In the rows, zero is written as 128.
Each row of numbers belongs to one of the elements below and depends on some of the facts about them. Some rows are named. Which element is each other row?

Facts:
stoplos φ:stoflurum, vistoflol β:b
zevopos Λ:stoflurum β:b
gogre φ:korakla Λ:zevopos β:a
gidrum φ:baske, keker Λ:biskal β:a
stufla β:e
plakis β:f
gilu φ:patruram, nufin β:e
sasole Λ:debrema β:b
vabris φ:skotur Λ:tredral β:e
grazar β:c
trabri φ:goni β:a
ranagas φ:bagu, kiba β:a
ploplu φ:kubem β:a
vaplomik φ:fumul Λ:sigru β:c
geskis φ:keski β:a
brostim φ:korakla Λ:klefabrol β:c
drako φ:kiba β:f
memebro β:f
staflom φ:ploplu β:c
nuvus φ:drelas Λ:skavim β:c
skeklu β:a
stoplon φ:stoflurum Λ:flemek β:c
trinil β:a
bekler φ:flemek, ziflar Λ:bruli β:d
genin Λ:vuve β:b
zofipla φ:kaneva Λ:klinim β:d
kebevi φ:klepi, plugu β:a
keku β:a
murum β:e
kazor β:a
bigrak Λ:mome β:a
stoflaskik Λ:padir β:d
nanane φ:febrel β:b
ritem Λ:sasole β:b
livasker φ:plobruk β:b
pebuk Λ:brostim β:e
librer Λ:gofas β:a
suda β:d
flemek φ:kager Λ:genin β:a
stetima φ:klinim, stobun Λ:testasto β:a
grutro φ:korakla β:a
klinim Λ:dretrim β:c
stason β:a
kudrezom β:e
nagor Λ:treki β:b
keker φ:darak β:c
testasto Λ:nanane β:a
grule Λ:toplo β:d
dribro φ:kebevi Λ:tavimak β:d
gegem φ:renak β:d
stazufil φ:grule β:e
febrel φ:kelun β:d
bodrak φ:dubrus Λ:grelur β:a
kager β:e
tugres φ:nuvus β:f
darak φ:stetima Λ:kozuten β:d
tavimak Λ:fumul β:a
zimi β:f
skotur φ:nagor Λ:stobun β:c
niri φ:kone β:b
ziflen φ:stelo, klepi Λ:stigo β:a
toduk Λ:nupa β:e
skotumo φ:domor β:c
drokil Λ:klepi β:e
vetel β:a
lusol Λ:tebi β:d
vutre β:e
drasku β:b
grudon Λ:stason β:f
laklu φ:skavim, stufla β:a
klistimu φ:bruflun Λ:vaplomik β:f
renak φ:dodem β:e
debrer Λ:klemu β:c
kaneva φ:gidrum Λ:dubrus β:f
nuzas φ:nupa, debres Λ:kaneva β:b
bivos β:c
dimu φ:dretrim, drifluk β:a
klikik Λ:lenomes β:c
lenedrok φ:ziflen β:e
klepi φ:nagor Λ:skimomu β:b
tebi β:a
flesko Λ:trinil β:c
viskor φ:plestun Λ:zestidru β:f
lenomes Λ:flimus β:c
trurom Λ:makar β:c
sigru φ:dribro β:a
lopi φ:bruflun Λ:teskon β:a
skures φ:vetel, drasku β:d
lanim Λ:visu β:f
taskistis φ:kelun β:a
nilin φ:sigru β:a
bagu β:d
treki Λ:trafitra β:c
teple φ:flezer, debrer Λ:nogrisas β:c
lodri Λ:stoflaskik β:b
soson Λ:bekler β:f
votro φ:memebro β:f
stobun φ:klepi Λ:sigrom β:b
didrak β:b
kelun φ:drodrer β:a
vistoflol φ:nuvus β:a
grostul φ:bruflun Λ:mikla β:d
vomas φ:nufin, goni β:e
stemok β:a
visu β:a
viklis Λ:goni β:f
klefabrol β:c
lurodro Λ:zofipla β:c
stigo φ:livasker Λ:viskor β:d
lebrum φ:taskistis, biskal Λ:lanim β:c
tedras φ:flemek β:b
zestidru φ:vutre Λ:pebuk β:a
votu Λ:viklis β:b
skimomu φ:flegrim β:c
ziflar φ:dribro, drelas β:e
mome Λ:nuvus β:e
gifom Λ:nagor β:a
fodre φ:darak, soson β:d
morike φ:stufla, librer β:d
vedivos Λ:drifluk β:a
baflo β:b
sisi φ:korakla Λ:kebevi β:a
kuplu φ:bivos, trinil β:b
dofis φ:flimus Λ:poston β:f
stumer Λ:bazul β:a
stoplol φ:kelun β:a
gusir φ:kiba Λ:debrer β:c
pliper Λ:nilin β:b
drodrer φ:plematran Λ:pladevik β:b
grafi Λ:lodri β:a
grabil φ:klemu β:f
nupa φ:goni, votu β:d
stelo φ:kebevi β:c
trigrebin φ:grabil Λ:gegrelon β:b
pladevik φ:debres β:d
geklilun φ:darak Λ:domor β:f
pabuplik φ:stelo, lusol β:d
kiplim Λ:lopi β:b
padir φ:drasku Λ:plobruk β:a
ruvik φ:renak, gilu, vomas β:f
baga φ:lepo β:a
flupa β:d
mafle φ:plugu Λ:vabris β:e
graklaplak β:b
goni φ:grutro Λ:dodem β:c
fudovom Λ:kiplim β:d
lepo β:a
nonin β:d
fleto Λ:stemok β:c
korakla β:a
gegrelon Λ:flupa β:b
nogrisas Λ:mafle β:d
plestun β:c
poston φ:dribro Λ:pluki β:f
nufin φ:flemek Λ:votro β:f
plobruk φ:keski β:d
paskas φ:gobron, drasku Λ:lurodro β:d
klegok φ:lurodro, gusir, ploplu β:a
flezer φ:fleto β:a
drutrus β:d
flimus Λ:fleto β:a
kubem φ:biskal, kazor β:e
domor φ:patruram, flupa Λ:stetima β:a
keski φ:skeklu Λ:gifom β:b
tavem φ:lurodro β:f
roklur Λ:librer β:e
klemu Λ:fudovom β:f
plugu φ:flimus β:b
safil φ:susam β:a
susam φ:memebro β:c
stoflurum φ:geklilun β:a
drelas β:c
kozuten Λ:votu β:b
druplan φ:vesti, baske, keski β:a
bazul Λ:dofis β:c
dubrus β:b
bruli Λ:drodrer β:f
baske φ:ziflen Λ:soson β:b
magul Λ:teple β:a
vuve Λ:plematran β:b
kone φ:kubem, grutro Λ:plakis β:e
geskal φ:stemok β:f
duzar φ:lenedrok Λ:nuzas β:a
flegrim Λ:gogre β:a
dodem Λ:keski β:a
fumul φ:vuve Λ:duzar β:d
sigrom φ:visu, bazul Λ:gridoli β:e
kiba φ:darak, trinil, graklaplak β:b
vesti φ:geklilun β:a
biskal Λ:murum β:a
gobron φ:nufin Λ:baflo β:e
dretrim β:d
toplo φ:nonin Λ:klikik β:d
patruram φ:vesti β:e
grelur β:f
pluki φ:plematran β:c
trakek Λ:stumer β:a
mikla Λ:klistimu β:b
gridoli Λ:drutrus β:e
teskon Λ:toduk β:a
skivin φ:taskistis β:c
trafitra Λ:gidrum β:d
drifluk Λ:trigrebin β:f
bruflun β:e
debres β:c
skavim φ:pluki β:d
plematran φ:klepi, flimus Λ:darak β:f
gofas Λ:drelas β:a
debrema φ:duzar Λ:gobron β:c
tredral Λ:dribro β:d
makar Λ:bodrak β:a

Known rows:
grafi: [106 143 140 124 140 140 163 118 193 121 127 128 136 112 117 136 126 112
 127  73 102 145 105 111 152 129 127 143 125 106 132 106 136 149 134 102
 133 193]
nuzas: [100 137 159 102 165 153 164 114 189 138 127 118 116 126 116 129 143 142
 114  30 116 161 153 110 158 163 134  78 148 109  90  95 105 131 117 121
 133 186]
gridoli: [119  72 169 114 137 104 163 152 131 141 107 138 129 128  99 154 130 100
 163  88  78 144 103  94 120 124 124  68 141 131 121 127 132 122 153  86
 112 110]
grabil: [ 91  81 171 156 177 149 165 147  87 147 114 132 106 132  94 133 117 157
 122  79 112 160 117 168 143 162 151  83 154 129 148 120  95 156 148 116
 114 113]
skeklu: [108 126 136 132 136 145 163 117 191 115 125 125 134 113 114 138 127 105
 139  54 100 144 113 115 153 132 135 136 125 103 128 102 126 164 131  99
 127 174]
vomas: [ 87  49 185 127 158 130 162 149 147 150 106 137 109 138  94 133 124 101
 182  78 119 158 126  86 122 149 132  63 136 122 149 126 132 113 128  94
 118 102]
stoplos: [ 88 158 170 110 165 133 165 135 156 145 125 131 106 119 107 131 123 144
 115  30 141 153 147 104 153 161 140 103 130 105 123 108 115 125 119 110
 112 144]
ritem: [109 160 153 103 144 119 163 137 195 124 131 136 128 107 122 138 126 119
 143  52  89 144 121  96 133 126 115 146 123 106 104 104 130 138 130 107
 131 193]
padir: [ 88 117 154 136 163 150 165 116 157 139 121 123 122 128 101 131 123 126
 124  35 143 154 141 122 161 161 148  95 128 106 147 106 127 136 119 104
 122 142]
drasku: [110 150 150 107 139 131 163 136 196 117 130 135 124 107 120 139 128 110
 156  40  88 144 130  99 136 130 121 139 123 103 102 100 118 152 126 105
 126 168]
stoflaskik: [125  80 159 153 143 139 162 125 123 128 109 111 131 121  98 145 121 114
 149  95  80 144  89 119 132 129 129  83 132 123 134 124 116 161 153 111
 113 113]
zevopos: [114 151 147 106 140 127 163 134 193 117 130 134 125 107 120 141 126 111
 153  39  87 143 131 101 136 129 120 138 123 104 102 101 118 152 128 104
 125 176]
bruli: [124  89 150 153 153 143 163 148 126 122 118 136 120 117 100 146 118 122
 141 103  78 147  95 163 131 135 138 118 141 128 132 116  93 179 157 112
 121 127]
bekler: [ 88  55 177 161 169 151 163 124  98 148 108 112 116 133  94 130 122 142
 154  71 119 155  99 111 144 160 142  68 136 125 150 124 116 137 131 116
 117 104]
niri: [ 90 150 173 106 170 135 166 128 171 143 126 132 108 119 104 132 118 131
 143  32 139 153 151 105 151 158 133  88 125 102 126 105 121 125 118 110
 117 148]
stufla: [117  72 168 114 136 105 162 151 133 140 106 137 129 128  99 154 131 101
 163  91  78 144 103  93 119 124 125  68 140 132 120 127 132 121 153  87
 112 112]
taskistis: [ 87  42 151 164 147 157 163 121 195 123 121 130 123 114 111 129 141 118
 184  45 131 149 119  89 152 163 145 135 123 114 146  91 126 154 117 107
 140 106]

Name these rows:
No name comes twice in this set of rows, the named rows included.
[115 164 149 106 137 122 163 137 192 118 129 134 121 108 120 141 126 112
 135  35  91 144 127 102 139 129 124 142 125 104 101 104 114 152 128 105
 119 178] | graklaplak
[ 89 159 169 108 165 131 165 135 156 144 126 132 107 118 108 131 122 142
 117  31 138 151 148 105 152 158 138 105 130 106 121 109 116 126 119 110
 112 151] | kuplu
[ 88 160 161 137 158 144 164 118 135 144 119 121 112 132 100 131 121 139
  79  32 147 154 135 123 163 162 155 102 143 105 147 115 119 130 120 107
 105 145] | ranagas
[131 128 133 101 136 153 162 113 196 111 130 118 129 112 122 132 144 108
 136  31  77 146 150 112 149 142 128 102 138 106  89  90  94 173 119 118
 132 209] | dubrus
[ 95 165 180 159 161 122 162 135  75 153 106 106 104 138  94 132 115 168
  63  35 141 155  93 128 160 162 157  75 169 126 150 127  99 128 145 118
  93 109] | fodre
[ 88 169 163 145 147 141 163 121 108 144 115 118 104 136  97 130 120 140
  64  29 149 153 136 127 165 165 161 103 160 105 145 117  97 140 120 108
  95 128] | stoflurum
[ 94  41 128 147 184 123 187 139  71 153 133 103 108 129  93 146 103 182
 185 122 115 157 153 195 119 165 160  86 163 134 117 128 143 134 118  96
  95 240] | plematran
[ 88 103 160 120 159 149 165 131 167 133 125 132 107 116 107 130 129 124
 161  29 130 149 151 104 150 162 141 100 125 106 117  98 106 141 117 107
 123 122] | nanane
[122 130 131 125 136 148 163 113 193 114 125 125 138 115 119 136 132 107
 120  44  90 146 123 114 161 134 130 126 128 111 109  96 116 166 128 105
 136 189] | tavimak
[ 91  61 175 162 166 150 163 123  79 146 107 109 109 135  94 132 120 138
 138  43 125 154 109 127 152 163 151  66 147 123 149 124 102 145 130 114
 101 103] | plobruk

Now the same elements, written a new way:
Named rows:
staflom: [148 137 153 112 137 137 107 113 115 120 130 125 115 101 139 135 112 118
 132 157 132 111 154 146  91 110 124 113 128 165 110 141 126 145 124 121
 125 126 138]
keski: [141 132 135 123 142 142 125 109 119 119 121 157 126 106 146 150 122 113
 135 131 133 128 160 146  97 115 121 100 129 162 120 140 115 133 127 133
 145 128 133]
gifom: [126 150 123 106 125 134 118 103 120 123 127 130 118 126 158 149 114 119
 147 140 149 141 144 155  93  99 109 131 125 146  97 146 119 137 127 106
 155 109 134]
trabri: [103 158 141 107 138 145 118  99 125 121 119 135 121 109 140 146 117 107
 136 163 134 117 152 151 106 112 120 107 131 170 112 148 106 141 142 128
 149 135 138]
domor: [ 98 168 141 108 138 142 119 106 121 120 120 149 128 110 139 149 120 114
 128 180 135 130 149 150 105 115 121 108 134 161 102 142 113 142 143 124
 141 127 143]
skotumo: [147 138 152 112 136 134 108 112 114 120 130 127 117 100 139 134 113 118
 131 155 133 111 153 146  90 111 124 112 130 164 109 143 127 145 123 122
 126 127 139]
fodre: [151 132 135 138 148 141 144 105 104 124 124 155 120  96 130 128 101 106
 112 140 108 155 163 140  81 113 122 109 138 159 123 129 139 121 107 116
 132 123 118]
soson: [142 138 120 109 126 137 119 122 115 127 127 126 112 123 156 137 108 114
 136 123 143 137 144 151  91  98 106 132 125 149 105 141 117 138 115 101
 146 115 130]
viskor: [123 155 135 113 135 139 119 118 120 123 124 145 116 112 139 132 115 107
 129 163 131 117 153 146  94 112 120 109 130 161 124 146 110 138 128 120
 135 131 130]
vesti: [ 95 164 137 109 144 133 133  97 119 121 118 155 128  86 137 127 104 109
 119 177 117 141 155 152  98 114 117 112 151 159 100 134 132 132 131 120
 140 126 135]
stufla: [141 131 130 121 126 142 114 107 114 125 133 120 113 132 150 142 108 115
 139 133 154 134 145 150  80  96 111 125 119 147 107 143 126 138 113 100
 142 114 126]
gidrum: [ 98 165 136 109 138 132 126 103 117 121 121 154 124  97 137 138 114 113
 125 177 120 128 155 152  98 112 119 112 138 158 108 141 121 136 136 124
 144 131 138]
safil: [104 160 135 108 136 135 118 105 123 121 121 148 121 105 140 141 119 113
 133 169 131 117 152 151 101 111 120 110 132 161 111 146 114 138 140 128
 145 130 138]
fumul: [159 126 136 140 137 147 127 108 112 124 126 147 114 120 133 142 118 108
 134 138 130 125 161 138  85 112 125  99 122 162 137 145 115 128 115 128
 135 128 119]
trakek: [133 152 117 102 137 137 114 114 126 123 124 130 121 129 157 151 114 116
 134 128 155 140 138 154  97  98 105 146 124 148  92 143 119 141 128 107
 151 109 138]
grelur: [142 150 130 114 111 150 123 110 110 126 131 130 106 127 154 144 106 119
 151 153 143 140 148 152  90 101 108 115 124 147 110 146 113 135 121 100
 151 119 126]
dimu: [105 159 134 108 135 135 118 104 123 121 122 146 122 108 141 141 118 114
 135 168 131 122 153 152 101 110 118 114 132 158 110 145 115 138 137 125
 146 130 137]

Name these rows:
No name comes twice in this set of rows, the named rows included.
[127 122 154 115 128 123 117  86 115 118 132 125 111  96 143 126 116 119
 147 151 129 103 159 149  79 106 127 101 127 160 121 150 132 138 118 125
 132 124 128] | skimomu
[141 155 152 113 148 134 133 103 104 120 128 144 125  67 136 111  86 113
 105 174 103 153 158 149  80 113 119 124 157 158  94 123 166 129 114 106
 114 121 130] | keker
[109 157 139 114 141 137 130 104 114 122 122 147 122  96 135 128 106 110
 118 171 118 135 152 146  92 112 120 113 141 158 115 135 127 134 125 119
 136 135 129] | drako
[140 123 138 124 138 144 120 109 120 120 118 150 123 110 145 151 127 112
 138 120 145 123 159 146 101 117 122  90 129 165 120 142 107 138 128 134
 144 125 133] | tedras
[175 133 139 139 141 156 122 107 119 124 125 148 114 127 128 140 116 107
 127 152 145 132 159 137  91 115 124 104 128 159 141 143 117 128 118 131
 131 127 116] | paskas
[166 136 141 140 133 157 129 107 114 124 127 150 112 124 134 143 114 108
 136 153 134 133 164 138  86 115 125  95 123 162 140 145 117 126 116 126
 135 128 116] | zofipla
[143 133 151 113 137 131 108 111 114 120 130 126 115  99 137 134 113 122
 130 153 128 108 155 147  87 109 124 117 128 162 112 141 125 143 125 124
 130 127 138] | debrema
[111 183 141 110 162 140 145 100 110 120 119 161 133  76 127 118  84 108
  89 193 105 179 150 146  87 119 117 129 167 151  98 119 158 124 120 108
 121 130 128] | geklilun
[129 153 137 125 137 131 112 121 117 121 134 155 117 110 131 139 116 117
 126 192 119 104 158 146  81 108 126 119 116 155 127 146 124 135 128 125
 137 143 133] | lenedrok
[171 128 136 108 130 135 109 119 112 123 134 111 117 121 159 144 110 122
 141 112 149 130 144 150  87  96 112 135 118 153  91 141 133 147 112  96
 133 105 138] | bazul
[149 120 134 139 133 145 129 123 105 127 125 147 113 114 137 145 118 106
 135 117 117 119 163 140  91 109 124  91 116 173 127 139 110 132 113 121
 144 131 124] | pladevik
[177 135 116 123 129 136 124 116 119 121 133 146 114 128 164 157 119 125
 154 116 144 135 155 151  82 100 111 130 111 144 115 148 126 129 117 115
 160 116 130] | nagor
[150 136 127 122 123 144 114 114 117 127 134 127 113 132 153 138 105 109
 139 130 152 131 149 151  83  97 111 124 120 150 109 146 127 137 109  98
 140 113 125] | pebuk
[136 168 118 105 123 125 115 111 125 121 135 146 114 131 156 148 118 123
 153 165 144 125 148 155  84  98 111 139 115 136 110 155 119 132 128 111
 154 116 134] | flimus

Now the same elements, written a new way:
Named rows:
ranagas: [143 138 134 132 127 127 123 129 137 125 132 127 129 124 129 134 130 118
 119 152 134 140 140 125 123 128 132 123 123 133 143 128 124 128 132 124
 124 125 135 132 105 145 132 144 122 133]
toduk: [115 120 137 131 123 135 136 123 132 143 124 122 125 130 134 120 132 134
 117 131 125 121 131 130 125 116 126  94 128 129 120 127 132 130 124 151
 123 125 115 122 151 112 117 116 132 147]
nogrisas: [123 122 128 137 128 130 123 131 133 121 128 130 131 130 127 131 128 139
 124 111 122 116 123 132 130 121 123 118 132 128 122 122 129 130 131 106
 133 124 126 127 132 114 118 129 137 142]
fleto: [131 119 113  88 123 116 129 121 112 116 138 128 123 128 130 133 110 128
 151  69 118 124 132 145 135 140 121 126 119 122 121 138 132 119 131 104
 163 151 127 119 181 117 124 125 139  87]
bodrak: [137 131 141 133 122 117 115 132 144 131 136 124 131 122 121 136 129 119
 116 135 133 142 136 137 119 128 126 118 116 143 127 130 127 129 135 125
 133 122 132 130 113 136 136 146 129 129]
debres: [126 135 120 117 133 125 132 128 111 113 124 137 128 129 130 126 114 130
 150 115 124 121 121 124 140 137 135 157 132 110 130 128 128 129 128 131
 145 141 131 130 140 133 138 120 131 105]
vomas: [122 125 121 127 127 147 144 120 122 137 122 125 122 135 138 119 133 126
 125 147 125 122 133 125 130 121 130  99 130 122 127 124 132 130 126 140
 121 127 115 123 125 127 110 118 127 148]
vetel: [133 144 128 127 131 122 129 125 108 112 134 132 120 121 118 136 116 142
 134 132 135 129 135 131 137 146 140 138 123 118 145 124 131 128 127 143
 132 135 129 130 130 141 134 128 135  93]
lanim: [126 128 127 129 127 121 122 131 132 129 130 127 130 131 126 126 128 130
 132 109 121 124 114 128 127 128 127 142 125 130 120 129 128 129 128 120
 130 129 130 128 138 121 132 128 130 132]
gusir: [124 126 133 123 128 118 121 134 133 126 126 132 136 127 129 128 121 124
 138 111 124 127 120 129 128 126 124 146 129 126 118 133 126 128 129 124
 143 133 133 130 142 122 141 127 128 123]
gilu: [122 125 120 128 127 146 144 119 122 136 122 124 121 135 138 119 133 126
 124 147 125 122 133 125 130 121 130 100 130 123 127 124 132 131 126 140
 120 127 115 123 124 127 110 118 127 148]
flupa: [126 125 116 124 132 133 136 125 112 107 123 134 117 133 129 126 118 145
 136 123 126 116 121 126 138 132 140 129 128 112 134 120 132 129 129 128
 127 136 124 128 138 123 119 122 140 121]
gidrum: [133 131 137 122 124 121 113 131 127 124 137 128 132 120 119 144 125 139
 119 132 140 137 127 137 119 135 125 154 122 133 127 128 131 123 129 141
 128 125 133 129 121 136 136 132 134 124]
graklaplak: [117 127 121 120 131 133 147 120 100 132 125 129 120 131 129 122 128 137
 137 123 122 125 135 127 139 139 137 137 135 116 130 125 133 131 122 154
 128 133 120 122 133 132 123 111 129 101]
gridoli: [117 119 127 131 124 138 136 123 129 144 125 122 125 132 129 122 133 131
 122 132 129 121 127 134 125 121 121  94 129 132 115 126 134 128 125 138
 123 124 114 122 137 114 113 117 130 140]
goni: [127 117 129 122 133 126 110 136 131 120 126 135 137 123 126 128 128 117
 142 110 126 128 120 125 133 127 114 174 121 130 116 134 128 124 131 133
 130 130 131 127 137 129 147 123 132 146]
flezer: [149 130 121  99 124 125 130 118 118 114 144 124 118 123 134 139 120 122
 129 108 124 137 155 138 133 138 129 111 111 127 149 134 129 120 133 112
 143 142 129 120 151 141 119 142 136 112]

Which element is each row?
No name comes twice in this set of rows, the named rows included.
[118 113 129 135 130 127 134 127 125 143 126 124 124 126 121 117 139 118
 133 115 126 130 136 130 133 131 119 114 127 140 119 132 130 129 125 140
 120 123 119 122 136 120 129 120 125 114] | genin
[129 118 126 133 133 126 114 134 132 123 129 129 129 126 123 123 134 122
 138 105 122 125 116 123 135 129 119 159 115 133 120 132 129 125 129 131
 116 127 126 125 142 126 140 124 135 151] | viklis
[123 173 126 138 136 169 135 143 123 128 122  96 109 138 113 153 117 159
 146  64 196 139 137 152 124 160  92 244  66 153 177 122 117 109 110 131
 172 107 152 140 166  97 130  47 135 130] | flegrim
[125 122 128 108 127 126 113 134 127 124 128 134 141 126 132 137 123 132
 134 117 129 129 112 129 122 126 118 190 131 123 112 133 129 122 129 134
 136 131 136 128 131 130 140 121 130 144] | treki
[119 120 136 134 125 132 131 128 137 153 129 123 139 129 134 125 145 116
 117 123 116 131 141 131 123 118 116 120 138 141 116 130 126 133 128 122
 131 115 125 122 112 126 121 128 119 144] | nuzas
[121 110 118 120 134 129 137 120 110 134 134 126 119 121 118 120 134 129
 143  86 126 120 144 131 142 140 111 105 131 133 130 136 133 116 117 128
 116 135 116 115 179 112 123 109 130  92] | vuve
[124 150 134 146 134 118 128 129 103 111 128 139 122 120 108 132 115 151
 136 150 139 124 121 126 139 149 149 148 132 111 139 117 133 134 125 164
 125 132 128 136 113 143 144 124 135  81] | visu
[134 132 137 139 128 117 116 132 133 124 135 127 126 118 112 134 126 126
 127 125 137 134 135 136 129 138 124 118 116 140 132 129 129 126 130 130
 127 126 129 130 130 130 140 136 132 108] | flemek
[119 109 129 137 134 131 129 129 125 139 126 126 124 124 120 116 142 115
 135 113 126 131 138 127 138 131 115 125 121 141 119 132 131 127 125 146
 113 122 117 121 137 123 134 118 127 127] | kozuten
[145 113 113  94 117 123 127 123 145 136 140 114 126 135 142 130 131 107
 127  86 115 135 132 140 116 121 115 101 114 144 122 141 124 118 134  76
 141 137 131 119 157 118 111 145 127 142] | viskor
[125 150 137 144 131 119 128 131 106 111 126 135 119 125 112 132 113 143
 136 147 136 131 124 132 139 149 152 155 116 116 135 116 133 140 132 169
 139 130 127 136 102 146 144 127 139  90] | lepo
[133 128 136 120 126 125 107 132 125 121 137 129 133 117 119 145 128 139
 120 132 140 136 127 134 121 134 121 173 119 132 127 129 133 120 129 148
 121 125 132 127 123 139 139 128 136 138] | gifom
[113 118 150 125 124 119 136 126 130 146 126 123 127 127 136 121 132 134
 115 118 120 131 138 127 125 119 134 124 132 130 125 132 128 133 121 166
 127 125 125 123 158 115 132 119 128 126] | kiplim

